Below are the code and all the weights of a small trained network. Each question names an input and a class and asks about switching units off, where a switched-off unit gives its printed mean instead of its output.

import numpy as np


def w(rows, s, z=0):
    codes = np.array(rows[::2]) - 128.0
    scale = np.full(codes.shape[1], s)
    scale[-1] = z or s
    return codes * scale


def f(y):
    return np.maximum(y, 0)


def log_softmax(a):
    a = a - a.max(-1, keepdims=True)
    return a - np.log(np.exp(a).sum(-1, keepdims=True))


def net(x, mask):
    res = np.array(x, float).reshape(1, 3) / 4 @ E
    y = f(res @ A[0][:, :-1].T + A[0][:, -1])
    res = res + np.where(mask, y, B[0][:, -1]) @ B[0][:, :-1]
    return log_softmax(res[-1] @ U[:, :-1].T + U[:, -1])


A, B = {}, {}
E = w([
[180,63,106,103,38,33,211],'x0',
[61,232,198,153,41,39,78],'x1',
[84,17,149,255,160,86,105],'x2',
],0.0093)
A[0] = w([
[152,177,142,61,103,170,92,114],'N1',
[117,210,113,63,114,214,137,153],'N2',
[130,120,120,66,93,103,156,255],'N3',
[90,145,77,142,231,218,30,172],'N4',
[127,141,150,133,175,212,45,46],'N5',
[200,176,122,68,101,173,158,44],'N6',
[140,197,138,65,89,200,177,72],'N7',
[50,65,195,180,164,104,113,211],'N8',
[139,79,158,214,177,121,154,34],'N9',
[205,77,95,99,88,68,209,68],'N10',
[72,184,146,159,197,171,79,64],'N11',
[94,165,139,135,171,162,64,43],'N12',
[152,209,101,77,128,132,145,55],'N13',
[57,58,159,183,103,137,99,61],'N14',
[122,41,95,204,210,81,117,187],'N15',
[148,88,130,93,83,17,201,28],'N16',
[149,53,75,100,87,19,155,251],'N17',
[211,125,138,135,209,127,203,243],'N18',
[89,176,147,158,183,180,98,62],'N19',
[142,161,147,52,84,156,111,60],'N20',
[182,69,95,164,2,95,179,106],'N21',
[57,177,197,124,67,48,95,118],'N22',
[202,19,63,98,193,184,217,33],'N23',
[193,69,46,118,191,224,163,34],'N24',
[42,170,140,125,180,171,15,187],'N25',
[93,49,178,253,120,94,66,38],'N26',
[129,168,167,160,33,55,165,198],'N27',
[206,203,122,30,86,161,134,189],'N28',
[101,195,242,110,42,28,43,40],'N29',
[203,48,59,109,192,223,167,207],'N30',
[64,247,199,189,67,125,82,245],'N31',
[77,199,158,148,86,26,58,26],'N32',
[116,154,164,115,217,150,126,247],'N33',
],0.01,0.0079)
B[0] = w([
[84,56,78,146,119,150,183,175],'N1',
[98,94,85,187,111,138,201,203],'N2',
[119,164,190,179,59,193,214,192],'N3',
[42,179,195,80,94,107,144,234],'N4',
[37,121,187,43,156,26,85,175],'N5',
[56,35,54,102,187,84,155,167],'N6',
[70,68,58,158,142,101,183,177],'N7',
[128,110,95,186,90,182,253,203],'N8',
[56,56,34,111,216,82,168,159],'N9',
[38,157,209,58,94,50,101,182],'N10',
[33,141,197,67,126,77,97,185],'N11',
[64,116,177,35,167,69,81,164],'N12',
[42,76,39,135,167,83,167,164],'N13',
[75,43,36,166,139,123,209,162],'N14',
[95,97,91,175,119,204,198,209],'N15',
[25,112,178,17,118,12,76,168],'N16',
[63,202,211,124,69,132,177,210],'N17',
[211,193,163,156,171,227,110,204],'N18',
[62,93,166,75,111,6,120,173],'N19',
[71,18,70,150,184,79,164,160],'N20',
[48,165,217,47,136,49,186,182],'N21',
[160,146,110,92,232,172,102,201],'N22',
[138,118,90,39,254,148,49,217],'N23',
[140,103,84,55,250,136,62,204],'N24',
[74,192,213,137,105,72,171,228],'N25',
[69,57,28,131,140,130,209,188],'N26',
[171,200,175,90,198,195,87,198],'N27',
[111,114,87,197,113,139,232,220],'N28',
[148,125,84,51,238,141,89,209],'N29',
[152,188,148,105,215,218,76,249],'N30',
[217,208,128,107,177,224,122,252],'N31',
[147,75,39,50,242,136,33,187],'N32',
[126,220,199,134,70,199,156,205],'N33',
],0.0086,0.018)
U = w([
[35,163,218,67,103,49,125,74],'0',
[151,136,86,76,200,165,57,48],'1',
[65,59,28,150,120,110,233,57],'2',
[162,224,210,159,67,221,200,238],'3',
[218,103,55,189,49,52,37,2],'4',
[183,63,45,172,25,70,30,2],'5',
[212,53,36,184,38,56,35,2],'6',
[244,79,83,218,4,86,25,2],'7',
],0.013,0.0084)

Each question gives the input, the list of numbers given to net, and the class t.
The units are the neurons (one row each of A and B). Each row of codes is followed by its name. A weight is (code - 128) times the scale printed after its matrix; where a second scale follows, it is the last column's (A, B and U).
mask holds one flag per neuron, in row order. A switched-off neuron (its flag False) gives its mean, the last column of its row in B, instead of its output. The means were averaged over made-up inputs and are rounded, as every weight is.
A unit's drop is (log p(t) with every unit on - log p(t) with that unit switched off) / (log p(t) with every unit on - log p(t) with every unit switched off).
The circuit of an input: a set's keep is (log p(t) with only the set's units on - log p(t) with every unit switched off) / (log p(t) with every unit on - log p(t) with every unit switched off). Starting from the 12 units with the biggest drops (on a tie, the unit counted first), units are removed one at a time, each time the one whose removal leaves the highest keep (on an exact tie, the one counted first), for as long as the keep stays at least 0.8.
circuit, biggest first: the units of the circuit, biggest drop first
most important unit: the unit with the biggest drop
top k neurons: the k neurons with the biggest drops, biggest first
drop of u: that unit's drop, to one decimal
input [2,7,8], class 2: circuit, biggest first	(N26)
input [-2,7,8], class 2: top 3 neurons	(N26, N8, N14)
input [-7,-7,3], class 0: top 4 neurons	(N4, N5, N31, N25)
input [4,-4,1], class 0: top 4 neurons	(N31, N17, N10, N21)
input [0,3,2], class 3: top 2 neurons	(N23, N24)
input [5,-5,1], class 0: top 2 neurons	(N10, N17)
input [-1,7,-8], class 2: top 2 neurons	(N28, N2)
input [2,6,7], class 2: top 2 neurons	(N26, N8)
input [0,-3,1], class 3: top 2 neurons	(N32, N29)
input [-5,6,4], class 1: top 2 neurons	(N31, N32)
input [7,3,8], class 2: top 4 neurons	(N26, N8, N14, N15)
input [-3,-3,-3], class 3: drop of N32	0.3
input [0,5,-2], class 1: drop of N23	0.0
input [5,4,-6], class 2: most important unit	N28
input [-3,4,3], class 1: drop of N31	0.1
